Below are the code and all the weights of a small trained network. Each question names an input and a class and asks about switching units off, where a switched-off unit gives its printed mean instead of its output.

import numpy as np


def w(rows, s, z=0):
    codes = np.array(rows[::2]) - 128.0
    scale = np.full(codes.shape[1], s)
    scale[-1] = z or s
    return codes * scale


def f(y):
    return np.maximum(y, 0)


def log_softmax(a):
    a = a - a.max(-1, keepdims=True)
    return a - np.log(np.exp(a).sum(-1, keepdims=True))


def net(x, mask):
    res = np.array(x, float).reshape(1, 5) / 4 @ E
    y = f(res @ A[0][:, :-1].T + A[0][:, -1])
    res = res + np.where(mask, y, B[0][:, -1]) @ B[0][:, :-1]
    return log_softmax(res[-1] @ U[:, :-1].T + U[:, -1])


A, B = {}, {}
E = w([
[88,127,117,10,151,115,141,101,68],'x0',
[186,127,138,168,39,210,101,143,39],'x1',
[130,175,51,117,129,155,96,46,161],'x2',
[124,191,155,182,59,50,60,127,114],'x3',
[185,153,121,184,192,174,173,165,135],'x4',
],0.013)
A[0] = w([
[183,60,137,166,153,99,187,179,172,137],'N0',
[210,82,135,169,165,160,161,179,200,148],'N1',
[143,103,85,147,105,48,100,122,188,100],'N2',
[75,131,177,105,111,88,144,140,113,124],'N3',
[81,167,54,128,110,65,135,86,201,223],'N4',
[107,108,167,91,136,57,91,248,87,179],'N5',
[41,131,70,188,151,35,54,55,174,183],'N6',
[135,104,71,38,155,180,135,123,113,253],'N7',
[169,148,137,235,125,178,161,146,193,172],'N8',
[156,174,138,172,98,193,157,155,101,162],'N9',
[208,158,131,94,39,113,25,9,119,248],'N10',
[140,80,120,2,138,149,147,101,51,205],'N11',
[176,96,177,131,138,230,180,170,76,190],'N12',
[101,120,115,91,179,111,184,159,168,162],'N13',
],0.0099,0.0047)
B[0] = w([
[139,171,146,154,180,107,243,99,174,202],'N0',
[158,171,84,146,147,104,192,96,144,222],'N1',
[131,203,124,92,90,118,86,126,170,178],'N2',
[151,70,178,97,128,89,137,232,72,181],'N3',
[91,161,152,43,167,39,64,169,175,228],'N4',
[218,72,218,109,81,56,229,170,68,215],'N5',
[149,154,190,14,167,124,104,196,186,241],'N6',
[2,87,44,88,156,208,97,152,88,234],'N7',
[235,129,86,137,224,141,116,99,193,234],'N8',
[175,138,21,191,134,122,100,117,89,198],'N9',
[114,138,230,158,82,183,48,165,148,247],'N10',
[62,64,128,118,117,180,147,205,87,250],'N11',
[110,146,15,192,42,160,193,129,157,229],'N12',
[100,77,97,93,233,59,162,91,123,210],'N13',
],0.0084,0.015)
U = w([
[153,94,202,92,64,44,210,161,39,101],'0',
[57,85,87,123,54,222,132,153,57,189],'1',
[100,183,170,255,44,127,77,118,75,54],'2',
[59,114,119,61,192,104,123,104,144,6],'3',
[217,156,81,213,147,142,60,139,104,160],'4',
[142,206,186,82,81,120,27,146,217,204],'5',
[170,161,82,183,147,120,253,104,176,123],'6',
],0.0088,0.0016)

Each question gives the input, the list of numbers given to net, and the class t.
The units are the neurons (one row each of A and B). Each row of codes is followed by its name. A weight is (code - 128) times the scale printed after its matrix; where a second scale follows, it is the last column's (A, B and U).
mask holds one flag per neuron, in row order. A switched-off neuron (its flag False) gives its mean, the last column of its row in B, instead of its output. The means were averaged over made-up inputs and are rounded, as every weight is.
A unit's drop is (log p(t) with every unit on - log p(t) with that unit switched off) / (log p(t) with every unit on - log p(t) with every unit switched off).
The circuit of an input: a set's keep is (log p(t) with only the set's units on - log p(t) with every unit switched off) / (log p(t) with every unit on - log p(t) with every unit switched off). Starting from the 12 units with the biggest drops (on a tie, the unit counted first), units are removed one at a time, each time the one whose removal leaves the highest keep (on an exact tie, the one counted first), for as long as the keep stays at least 0.8.
circuit, biggest first: the units of the circuit, biggest drop first
k most important neurons: the k neurons with the biggest drops, biggest first
drop when u is switched off: that unit's drop, to one decimal
input [-5,4,-5,4,-3], class 2: circuit, biggest first => N6
input [-8,5,-1,8,-3], class 5: circuit, biggest first => N10, N8
input [-6,-5,0,-3,-5], class 5: circuit, biggest first => N7, N6
input [6,-3,0,-6,2], class 1: circuit, biggest first => N11, N7
input [5,-4,-8,-5,5], class 6: 2 most important neurons => N12, N0
input [-7,-4,-6,5,-2], class 0: 2 most important neurons => N5, N10
input [-3,7,2,-3,-3], class 4: 3 most important neurons => N9, N11, N7
input [-3,7,2,-2,-5], class 2: circuit, biggest first => N10, N7, N6
input [0,0,7,-7,-3], class 1: 3 most important neurons => N7, N11, N8
input [-2,-5,-2,1,-6], class 5: 4 most important neurons => N6, N2, N4, N11
input [-6,1,-8,1,-3], class 6: 2 most important neurons => N0, N8
input [-5,-3,2,1,2], class 5: 2 most important neurons => N12, N6
input [-2,-1,-4,1,0], class 6: 2 most important neurons => N11, N10
input [5,5,-2,-6,8], class 1: circuit, biggest first => N7
input [8,-2,-2,-6,-8], class 1: 2 most important neurons => N11, N7
input [2,2,-7,-6,0], class 1: 2 most important neurons => N11, N12
input [0,3,4,-2,3], class 4: drop when N4 is switched off => -0.1
input [3,7,-6,-5,6], class 6: drop when N2 is switched off => 0.0
input [-1,-3,0,-7,2], class 6: drop when N6 is switched off => 0.1
input [8,1,8,4,0], class 5: circuit, biggest first => N10
